Below are the code and all the weights of a small trained network. Each question names an input and a target symbol and asks about switching units off, where a switched-off unit gives its printed mean instead of its output.

import numpy as np


def w(rows, s, z=0):
    codes = np.array(rows[::2]) - 128.0
    scale = np.full(codes.shape[1], s)
    scale[-1] = z or s
    return codes * scale


def norm(h):
    return h / np.sqrt((h * h).mean(-1, keepdims=True) + 1e-5)


def f(y):
    return np.maximum(y, 0)


def softmax(a):
    e = np.exp(a - a.max(-1, keepdims=True))
    return e / e.sum(-1, keepdims=True)


def log_softmax(a):
    a = a - a.max(-1, keepdims=True)
    return a - np.log(np.exp(a).sum(-1, keepdims=True))


def net(x, mask):
    ids = ['αβζθμπτφψω'.index(c) for c in x.split()]
    T = len(ids)
    res = E[ids] + P[:T]
    u = 0
    for l in range(2):
        q, k, v = (norm(res) @ M[l].T for M in (Q, K, V))
        z = softmax(np.where(np.tri(T) > 0, q @ k.T / 2**0.5, -1e9)) @ v
        res = res + np.where(mask[u], z, O[l][:, -1]) @ O[l][:, :-1]
        u += 1
        y = f(norm(res) @ A[l][:, :-1].T + A[l][:, -1])
        res = res + np.where(mask[u : u + 16], y, B[l][:, -1]) @ B[l][:, :-1]
        u += 16
    return log_softmax(norm(res)[-1] @ U[:, :-1].T + U[:, -1])


Q, K, V, O, A, B = {}, {}, {}, {}, {}, {}
E = w([
[191,84,130,84,157,190],'α',
[203,39,139,53,142,129],'β',
[164,108,107,62,128,208],'ζ',
[227,16,62,77,68,171],'θ',
[163,85,165,122,232,153],'μ',
[206,89,119,90,141,194],'π',
[143,16,102,190,76,126],'τ',
[82,28,69,83,46,208],'φ',
[59,6,93,97,162,92],'ψ',
[77,180,127,255,207,215],'ω',
],0.011)
P = w([
[131,105,214,122,115,85],'0',
[178,63,153,176,198,187],'1',
[162,94,160,125,200,167],'2',
[153,114,125,130,180,170],'3',
[155,160,102,127,185,162],'4',
[112,189,78,151,181,159],'5',
[120,240,57,112,171,157],'6',
[152,254,28,90,186,148],'7',
],0.0074)
Q[0] = w([
[175,5,99,89,179,182],'L0H0',
[185,147,2,161,170,231],'L0H0',
],0.0062)
K[0] = w([
[92,195,14,128,171,106],'L0H0',
[68,206,88,87,71,1],'L0H0',
],0.0056)
V[0] = w([
[102,179,118,95,32,214],'L0H0',
[2,61,121,94,132,86],'L0H0',
],0.0086)
O[0] = w([
[111,3,184,143,167,130,233],'L0H0',
[72,100,26,103,202,63,250],'L0H0',
],0.013,0.0022)
A[0] = w([
[158,109,136,26,153,94,169],'L0N0',
[116,57,81,239,166,99,64],'L0N1',
[183,236,114,199,39,122,26],'L0N2',
[123,78,130,116,132,171,44],'L0N3',
[118,159,72,22,114,189,74],'L0N4',
[35,51,153,102,156,143,191],'L0N5',
[128,119,150,53,140,29,122],'L0N6',
[1,115,73,143,67,123,217],'L0N7',
[101,46,175,149,93,105,61],'L0N8',
[158,80,137,176,154,48,4],'L0N9',
[159,106,145,28,91,112,64],'L0N10',
[160,104,97,142,167,82,54],'L0N11',
[158,192,150,134,161,154,212],'L0N12',
[163,109,67,151,189,178,85],'L0N13',
[150,112,178,116,6,147,94],'L0N14',
[138,112,155,185,30,149,107],'L0N15',
],0.0081,0.0031)
B[0] = w([
[79,81,36,177,110,177,210],'L0N0',
[157,163,171,83,162,90,200],'L0N1',
[184,137,138,62,209,140,146],'L0N2',
[183,113,116,81,109,185,186],'L0N3',
[141,124,6,149,132,146,186],'L0N4',
[231,176,147,161,187,135,254],'L0N5',
[185,179,87,161,75,208,151],'L0N6',
[183,219,169,145,103,96,204],'L0N7',
[170,150,143,143,207,159,168],'L0N8',
[73,115,156,106,138,71,139],'L0N9',
[96,107,153,177,114,215,166],'L0N10',
[76,101,148,107,114,87,154],'L0N11',
[254,124,125,144,99,76,173],'L0N12',
[124,133,102,90,162,60,222],'L0N13',
[110,192,132,180,93,102,162],'L0N14',
[154,143,114,151,120,40,150],'L0N15',
],0.0062,0.0075)
Q[1] = w([
[118,142,55,112,254,109],'L1H0',
[246,129,85,139,143,155],'L1H0',
],0.0061)
K[1] = w([
[111,205,162,153,21,143],'L1H0',
[27,254,135,188,114,102],'L1H0',
],0.0048)
V[1] = w([
[80,222,164,172,220,183],'L1H0',
[125,119,57,148,147,253],'L1H0',
],0.008)
O[1] = w([
[177,120,82,251,168,139,103],'L1H0',
[63,200,136,131,168,189,255],'L1H0',
],0.014,0.0049)
A[1] = w([
[99,115,101,119,97,180,82],'L1N0',
[136,124,132,224,147,136,140],'L1N1',
[102,179,149,172,157,107,93],'L1N2',
[91,174,135,231,164,117,148],'L1N3',
[112,160,164,150,173,76,216],'L1N4',
[128,69,177,142,115,164,217],'L1N5',
[116,105,193,153,155,135,5],'L1N6',
[105,106,205,72,111,150,8],'L1N7',
[137,58,150,96,150,82,139],'L1N8',
[218,137,156,105,165,163,117],'L1N9',
[161,80,211,168,130,146,45],'L1N10',
[52,127,144,93,120,128,115],'L1N11',
[105,155,172,10,140,111,123],'L1N12',
[124,108,60,122,146,175,118],'L1N13',
[115,141,69,105,107,123,28],'L1N14',
[172,117,202,125,125,167,217],'L1N15',
],0.012,0.0023)
B[1] = w([
[173,96,171,133,148,149,163],'L1N0',
[57,67,51,129,94,140,180],'L1N1',
[171,80,96,142,91,167,148],'L1N2',
[130,74,78,94,55,185,174],'L1N3',
[164,22,145,83,137,218,158],'L1N4',
[99,185,181,188,180,85,163],'L1N5',
[60,144,108,161,167,147,135],'L1N6',
[64,72,93,156,93,43,150],'L1N7',
[160,110,175,148,155,226,173],'L1N8',
[125,96,230,133,58,192,254],'L1N9',
[40,255,145,137,155,57,148],'L1N10',
[183,103,93,128,117,168,145],'L1N11',
[131,40,32,123,86,192,194],'L1N12',
[171,78,173,99,144,122,244],'L1N13',
[80,134,180,139,104,10,153],'L1N14',
[32,126,160,201,122,62,190],'L1N15',
],0.0073,0.009)
U = w([
[134,162,168,139,131,101,133],'α',
[106,203,114,72,108,207,65],'β',
[43,163,164,179,172,128,209],'ζ',
[29,97,135,97,55,136,95],'θ',
[203,193,147,137,142,131,91],'μ',
[118,163,178,138,120,94,219],'π',
[190,104,151,104,78,78,77],'τ',
[97,47,154,114,225,141,126],'φ',
[98,164,90,123,162,78,254],'ψ',
[139,116,74,255,128,136,27],'ω',
],0.0087,0.0024)

Each question gives the input, a string of symbols that net reads in full, and the target symbol t.
The units are the heads (2 rows each of Q, K, V and O) and the neurons (one row each of A and B). Each row of codes is followed by its name. A weight is (code - 128) times the scale printed after its matrix; where a second scale follows, it is the last column's (O, A, B and U).
mask holds one flag per unit, layer by layer, with each layer's heads first. A switched-off unit (its flag False) gives its mean, the last column of its rows in O or B, instead of its output. The means were averaged over made-up inputs and are rounded, as every weight is.
A unit's drop is (log p(t) with every unit on - log p(t) with that unit switched off) / (log p(t) with every unit on - log p(t) with every unit switched off).
The circuit of an input: a set's keep is (log p(t) with only the set's units on - log p(t) with every unit switched off) / (log p(t) with every unit on - log p(t) with every unit switched off). Starting from the 12 units with the biggest drops (on a tie, the unit counted first), units are removed one at a time, each time the one whose removal leaves the highest keep (on an exact tie, the one counted first), for as long as the keep stays at least 0.8.
units of the circuit, in order: the units of the circuit, biggest drop first
most important unit: the unit with the biggest drop
top k neurons: the k neurons with the biggest drops, biggest first
top k neurons in layer l: the k neurons of layer l with the biggest drops, biggest first
drop when u is switched off: that unit's drop, to one decimal
input ω φ ζ, target ω: most important unit	L1H0
input θ θ φ ω τ, target θ: top 4 neurons	L0N5, L1N1, L0N12, L0N7
input β μ τ β β, target β: top 2 neurons	L0N5, L0N7
input θ β θ, target θ: units of the circuit, in order	L1H0, L0H0, L0N5, L1N7
input β β α, target β: units of the circuit, in order	L0H0, L0N5
input τ β φ ζ θ π, target τ: top 2 neurons	L0N12, L0N5
input θ β ζ, target θ: units of the circuit, in order	L1H0, L0H0, L0N5, L1N7
input μ α β π, target μ: top 2 neurons in layer 0	L0N12, L0N2
input β β ψ α, target ψ: units of the circuit, in order	L0H0, L1N14
input θ β ω α τ τ, target τ: top 2 neurons in layer 0	L0N15, L0N12
input ζ β θ φ β θ ζ β, target θ: units of the circuit, in order	L0H0, L1H0, L0N5, L1N7
input φ τ φ φ φ θ ω, target φ: top 2 neurons in layer 1	L1N4, L1N12
input τ α ψ φ β φ, target τ: top 2 neurons	L0N7, L0N5
input ψ τ θ, target ψ: most important unit	L0H0
input ω π β θ, target ω: top 2 neurons	L0N3, L1N1
input θ β μ φ ψ β, target ψ: drop when L0H0 is switched off	0.8
input β β θ β μ φ, target β: drop when L1N1 is switched off	0.0
input μ φ θ τ φ ψ, target ψ: drop when L0N6 is switched off	0.1
input θ ζ ζ, target θ: top 2 neurons in layer 1	L1N7, L1N12
input φ β β ζ τ ω π, target ω: units of the circuit, in order	L1H0
